Below are the code and all the weights of a small trained network. Each question names an input and a target symbol and asks about switching units off, where a switched-off unit gives its printed mean instead of its output.

import numpy as np


def w(rows, s, z=0):
    codes = np.array(rows[::2]) - 128.0
    scale = np.full(codes.shape[1], s)
    scale[-1] = z or s
    return codes * scale


def norm(h):
    return h / np.sqrt((h * h).mean(-1, keepdims=True) + 1e-5)


def f(y):
    return y / 2 * (1 + np.tanh(0.7978845608 * (y + 0.044715 * y**3)))


def softmax(a):
    e = np.exp(a - a.max(-1, keepdims=True))
    return e / e.sum(-1, keepdims=True)


def log_softmax(a):
    a = a - a.max(-1, keepdims=True)
    return a - np.log(np.exp(a).sum(-1, keepdims=True))


def net(x, mask):
    ids = ['αβγεζηθλμξπστφψω'.index(c) for c in x.split()]
    T = len(ids)
    res = E[ids] + P[:T]
    r = norm(res)
    for j in range(3):
        rows = slice(4 * j, 4 * j + 4)
        q, k, v = (r @ M[0][rows].T for M in (Q, K, V))
        z = softmax(np.where(np.tri(T) > 0, q @ k.T / 4**0.5, -1e9)) @ v
        o = O[0][rows]
        res = res + np.where(mask[j], z, o[:, -1]) @ o[:, :-1]
    y = f(norm(res) @ A[0][:, :-1].T + A[0][:, -1])
    res = res + np.where(mask[3:7], y, B[0][:, -1]) @ B[0][:, :-1]
    return log_softmax(norm(res)[-1] @ U[:, :-1].T + U[:, -1])


Q, K, V, O, A, B = {}, {}, {}, {}, {}, {}
E = w([
[164,100,102,115,140],'α',
[172,3,201,157,220],'β',
[103,110,183,126,156],'γ',
[125,37,144,136,143],'ε',
[191,6,134,132,172],'ζ',
[116,73,141,97,197],'η',
[111,65,169,139,130],'θ',
[147,131,143,81,166],'λ',
[158,162,174,114,145],'μ',
[151,119,166,185,106],'ξ',
[188,162,104,164,143],'π',
[117,180,164,157,150],'σ',
[106,139,87,179,182],'τ',
[153,91,160,79,58],'φ',
[160,110,91,97,82],'ψ',
[52,137,153,182,173],'ω',
],0.0065)
P = w([
[228,2,223,139,238],'0',
[217,33,209,136,220],'1',
[207,60,192,138,204],'2',
[180,81,179,132,188],'3',
[157,96,159,129,164],'4',
[140,120,140,125,145],'5',
[124,127,139,120,128],'6',
[113,145,140,123,125],'7',
],0.0024)
Q[0] = w([
[27,106,67,128,51],'h1',
[254,79,214,153,216],'h1',
[78,173,58,114,82],'h1',
[85,107,42,142,37],'h1',
[66,121,71,59,32],'h2',
[132,230,118,112,122],'h2',
[178,127,183,176,226],'h2',
[93,110,86,104,57],'h2',
[235,166,217,149,183],'h3',
[252,49,209,105,190],'h3',
[172,95,187,79,171],'h3',
[231,59,240,159,174],'h3',
],0.0087)
K[0] = w([
[126,79,155,193,189],'h1',
[135,191,85,2,90],'h1',
[145,82,144,205,143],'h1',
[170,86,127,172,177],'h1',
[185,59,164,131,222],'h2',
[122,75,140,203,106],'h2',
[83,210,93,129,46],'h2',
[166,66,148,112,193],'h2',
[81,164,46,164,81],'h3',
[66,219,97,136,52],'h3',
[114,174,116,139,51],'h3',
[90,221,70,129,82],'h3',
],0.0087)
V[0] = w([
[127,127,128,128,129],'h1',
[88,253,96,80,169],'h1',
[194,105,162,155,74],'h1',
[179,72,127,101,70],'h1',
[157,68,107,169,88],'h2',
[103,226,134,217,129],'h2',
[114,174,171,103,126],'h2',
[170,142,151,49,106],'h2',
[62,126,77,50,248],'h3',
[88,62,252,96,102],'h3',
[38,52,150,195,128],'h3',
[154,41,69,111,134],'h3',
],0.0036)
O[0] = w([
[129,128,128,128,128,129],'h1',
[143,8,135,96,180,20],'h1',
[89,201,104,102,103,184],'h1',
[83,178,77,127,64,195],'h1',
[163,74,88,159,99,148],'h2',
[193,147,225,148,160,7],'h2',
[114,158,151,97,127,121],'h2',
[116,161,76,61,112,179],'h2',
[2,208,83,154,215,73],'h3',
[69,93,153,32,72,252],'h3',
[38,124,184,162,44,107],'h3',
[107,66,63,159,120,168],'h3',
],0.0036,0.0021)
A[0] = w([
[144,67,86,196,159,167],'n1',
[85,113,96,67,166,4],'n2',
[173,185,106,155,115,41],'n3',
[113,183,2,92,49,65],'n4',
],0.0043,0.0044)
B[0] = w([
[102,177,95,138,107,247],'n1',
[165,2,161,107,157,57],'n2',
[178,48,180,118,153,23],'n3',
[123,186,159,129,139,85],'n4',
],0.006,0.0012)
U = w([
[139,197,25,122,88,112],'α',
[126,56,154,184,183,54],'β',
[31,162,198,146,135,150],'γ',
[75,70,72,163,93,83],'ε',
[172,38,61,168,131,39],'ζ',
[69,81,76,80,195,133],'η',
[68,105,123,147,94,14],'θ',
[162,144,126,35,194,253],'λ',
[179,224,212,110,159,39],'μ',
[150,129,165,208,49,174],'ξ',
[252,168,84,201,177,116],'π',
[97,177,186,155,143,9],'σ',
[92,175,78,197,160,90],'τ',
[186,84,183,97,36,199],'φ',
[113,184,83,85,41,100],'ψ',
[76,180,124,214,184,211],'ω',
],0.011,0.0029)

Each question gives the input, a string of symbols that net reads in full, and the target symbol t.
The units are the heads (4 rows each of Q, K, V and O) and the neurons (one row each of A and B). Each row of codes is followed by its name. A weight is (code - 128) times the scale printed after its matrix; where a second scale follows, it is the last column's (O, A, B and U).
mask holds one flag per unit, heads first, then neurons. A switched-off unit (its flag False) gives its mean, the last column of its rows in O or B, instead of its output. The means were averaged over made-up inputs and are rounded, as every weight is.
A unit's drop is (log p(t) with every unit on - log p(t) with that unit switched off) / (log p(t) with every unit on - log p(t) with every unit switched off).
The circuit of an input: a set's keep is (log p(t) with only the set's units on - log p(t) with every unit switched off) / (log p(t) with every unit on - log p(t) with every unit switched off). Starting from all 7 units, units are removed one at a time, each time the one whose removal leaves the highest keep (on an exact tie, the one counted first), for as long as the keep stays at least 0.8.
circuit, biggest first: the units of the circuit, biggest drop first
which heads matter: for each layer, one digit per head in row order, 1 if its drop is at least 0.15 and else 0, layers parted by /
drop when u is switched off: that unit's drop, to one decimal
input ξ ξ λ ε λ π π λ, target π: circuit, biggest first => (h3)
input λ α γ μ π ξ, target π: which heads matter => 001
input ε ζ ζ π ξ μ θ, target φ: which heads matter => 011
input λ ε γ λ λ ξ λ, target φ: which heads matter => 001
input λ ζ λ λ λ λ μ ζ, target λ: which heads matter => 011
input θ λ γ λ λ β, target η: circuit, biggest first => (h3 h2)
input φ λ γ λ β λ μ, target λ: circuit, biggest first => (h1 h3)
input γ σ λ γ λ μ π, target π: which heads matter => 000
input λ φ γ, target ψ: circuit, biggest first => (h1 h2)
input ζ γ λ λ λ, target η: which heads matter => 101
input λ β ξ ξ λ μ σ, target μ: which heads matter => 010
input ε λ λ λ λ σ λ, target μ: which heads matter => 011
input ξ ψ ξ τ τ λ, target ω: which heads matter => 011
input α γ α π π μ, target π: which heads matter => 001
input λ λ ξ μ ξ ζ, target φ: which heads matter => 001
input λ λ λ η λ ε λ ζ, target η: circuit, biggest first => (h3)
input μ ξ ξ η γ, target φ: drop when n1 is switched off => 0.1
input λ θ ε λ π λ, target π: drop when h3 is switched off => 0.9
input σ ψ ξ φ ζ μ ζ π, target π: drop when n3 is switched off => 0.3
input λ σ λ α ζ η ε μ, target λ: circuit, biggest first => (h1)
